Below are the code and all the weights of a small trained network. Each question names an input and a target symbol and asks about switching units off, where a switched-off unit gives its printed mean instead of its output.

import numpy as np


def w(rows, s, z=0):
    codes = np.array(rows[::2]) - 128.0
    scale = np.full(codes.shape[1], s)
    scale[-1] = z or s
    return codes * scale


def f(y):
    return np.maximum(y, 0)


def softmax(a):
    e = np.exp(a - a.max(-1, keepdims=True))
    return e / e.sum(-1, keepdims=True)


def log_softmax(a):
    a = a - a.max(-1, keepdims=True)
    return a - np.log(np.exp(a).sum(-1, keepdims=True))


def net(x, mask):
    ids = ['αβγδημξπσφω'.index(c) for c in x.split()]
    T = len(ids)
    res = E[ids] + P[:T]
    r = res
    for j in range(3):
        rows = slice(2 * j, 2 * j + 2)
        q, k, v = (r @ M[0][rows].T for M in (Q, K, V))
        z = softmax(np.where(np.tri(T) > 0, q @ k.T / 2**0.5, -1e9)) @ v
        o = O[0][rows]
        res = res + np.where(mask[j], z, o[:, -1]) @ o[:, :-1]
    y = f(res @ A[0][:, :-1].T + A[0][:, -1])
    res = res + np.where(mask[3:11], y, B[0][:, -1]) @ B[0][:, :-1]
    return log_softmax(res[-1] @ U[:, :-1].T + U[:, -1])


Q, K, V, O, A, B = {}, {}, {}, {}, {}, {}
E = w([
[117,95,117,114,141],'α',
[154,76,92,147,197],'β',
[131,48,126,95,50],'γ',
[202,154,94,124,121],'δ',
[59,181,141,137,99],'η',
[91,18,90,3,158],'μ',
[114,133,176,49,10],'ξ',
[160,129,67,106,104],'π',
[69,174,68,146,168],'σ',
[69,118,164,254,154],'φ',
[163,84,78,217,60],'ω',
],0.012)
P = w([
[167,112,254,158,111],'0',
[54,160,52,141,122],'1',
[51,148,48,142,123],'2',
[57,155,43,132,112],'3',
[65,148,34,127,113],'4',
[53,144,39,118,113],'5',
[61,144,33,111,111],'6',
[65,139,34,110,107],'7',
[67,135,28,108,104],'8',
[65,131,26,98,96],'9',
[53,140,24,100,98],'10',
[67,143,17,94,102],'11',
],0.0084)
Q[0] = w([
[143,180,210,125,138],'h1',
[112,130,49,139,35],'h1',
[115,152,245,146,130],'h2',
[71,68,200,44,99],'h2',
[180,100,215,86,164],'h3',
[151,184,132,185,101],'h3',
],0.011)
K[0] = w([
[90,116,11,33,89],'h1',
[150,87,225,146,148],'h1',
[173,221,125,254,187],'h2',
[175,161,76,173,229],'h2',
[122,244,48,149,220],'h3',
[107,117,81,46,101],'h3',
],0.0091)
V[0] = w([
[72,53,100,63,150],'h1',
[46,238,68,162,148],'h1',
[119,119,186,132,40],'h2',
[90,20,106,110,153],'h2',
[64,196,177,14,187],'h3',
[107,128,152,51,2],'h3',
],0.0099)
O[0] = w([
[126,66,197,173,117,37],'h1',
[77,163,171,116,49,65],'h1',
[100,113,159,95,46,133],'h2',
[76,100,158,187,155,202],'h2',
[68,126,158,54,196,2],'h3',
[132,4,84,77,112,188],'h3',
],0.013,0.0055)
A[0] = w([
[196,170,254,73,159,179],'n1',
[116,214,88,137,173,75],'n2',
[80,88,142,55,137,77],'n3',
[179,93,184,119,105,202],'n4',
[140,204,156,149,130,254],'n5',
[162,151,186,137,153,80],'n6',
[83,37,157,182,152,42],'n7',
[96,64,119,157,77,76],'n8',
],0.0089,0.0073)
B[0] = w([
[68,168,1,169,119,141],'n1',
[84,177,150,114,118,238],'n2',
[136,179,179,142,145,173],'n3',
[85,115,94,148,143,156],'n4',
[166,110,185,113,133,255],'n5',
[90,110,126,145,146,131],'n6',
[129,141,149,92,92,175],'n7',
[156,156,141,152,137,230],'n8',
],0.012,0.0058)
U = w([
[151,70,137,139,137,81],'α',
[181,114,174,185,232,151],'β',
[97,85,88,194,81,163],'γ',
[254,135,167,53,147,180],'δ',
[71,148,175,168,43,167],'η',
[57,70,139,219,216,87],'μ',
[79,102,88,61,79,63],'ξ',
[106,155,80,107,167,249],'π',
[76,215,69,152,115,2],'σ',
[139,80,228,203,136,86],'φ',
[187,142,81,194,116,17],'ω',
],0.0078,0.0067)

Each question gives the input, a string of symbols that net reads in full, and the target symbol t.
The units are the heads (2 rows each of Q, K, V and O) and the neurons (one row each of A and B). Each row of codes is followed by its name. A weight is (code - 128) times the scale printed after its matrix; where a second scale follows, it is the last column's (O, A, B and U).
mask holds one flag per unit, heads first, then neurons. A switched-off unit (its flag False) gives its mean, the last column of its rows in O or B, instead of its output. The means were averaged over made-up inputs and are rounded, as every weight is.
A unit's drop is (log p(t) with every unit on - log p(t) with that unit switched off) / (log p(t) with every unit on - log p(t) with every unit switched off).
The circuit of an input: a set's keep is (log p(t) with only the set's units on - log p(t) with every unit switched off) / (log p(t) with every unit on - log p(t) with every unit switched off). Starting from all 11 units, units are removed one at a time, each time the one whose removal leaves the highest keep (on an exact tie, the one counted first), for as long as the keep stays at least 0.8.
units of the circuit, in order: the units of the circuit, biggest drop first
k most important neurons: the k neurons with the biggest drops, biggest first
heads that matter: for each layer, one digit per head in row order, 1 if its drop is at least 0.15 and else 0, layers parted by /
drop of u: that unit's drop, to one decimal
input δ σ ω φ π σ μ μ δ β, target μ: heads that matter -> 010
input σ σ ω σ η, target η: heads that matter -> 101
input γ σ γ ω δ, target γ: heads that matter -> 011
input δ σ σ σ β ξ, target π: units of the circuit, in order -> (h2; h3; h1)
input σ ω σ σ σ ξ ξ δ φ β, target η: heads that matter -> 110
input ω γ σ σ δ π, target ω: units of the circuit, in order -> (h3; h1)
input ω δ σ σ σ π, target ω: heads that matter -> 001
input σ δ φ σ β σ γ π, target η: heads that matter -> 110
input ω σ σ σ φ ω σ δ η σ, target ω: heads that matter -> 001
input σ β φ β η δ σ β σ ω σ γ, target η: heads that matter -> 101
input σ σ β ω δ δ ξ η σ π, target ξ: units of the circuit, in order -> (h3)
input η σ ω ξ ω σ σ η ω δ δ δ, target ξ: units of the circuit, in order -> (h2; h3)
input φ δ α η ω ω π π σ, target σ: heads that matter -> 101
input σ β φ β, target η: heads that matter -> 101
input η δ ξ σ σ σ ω δ, target ξ: most important neuron -> (n5)
input σ σ γ ω γ σ ω φ ω σ ω σ, target γ: heads that matter -> 001
input σ δ δ β φ σ φ δ ω, target η: heads that matter -> 101
input ξ σ β β σ, target ξ: drop of h2 -> 0.4
input ω φ σ ω δ, target ω: drop of h3 -> 1.1
input ω σ ω β ω, target ω: drop of h1 -> 0.2
input σ ω η, target η: most important neuron -> (n5)
input σ η σ π φ σ, target η: 2 most important neurons -> (n5; n2)
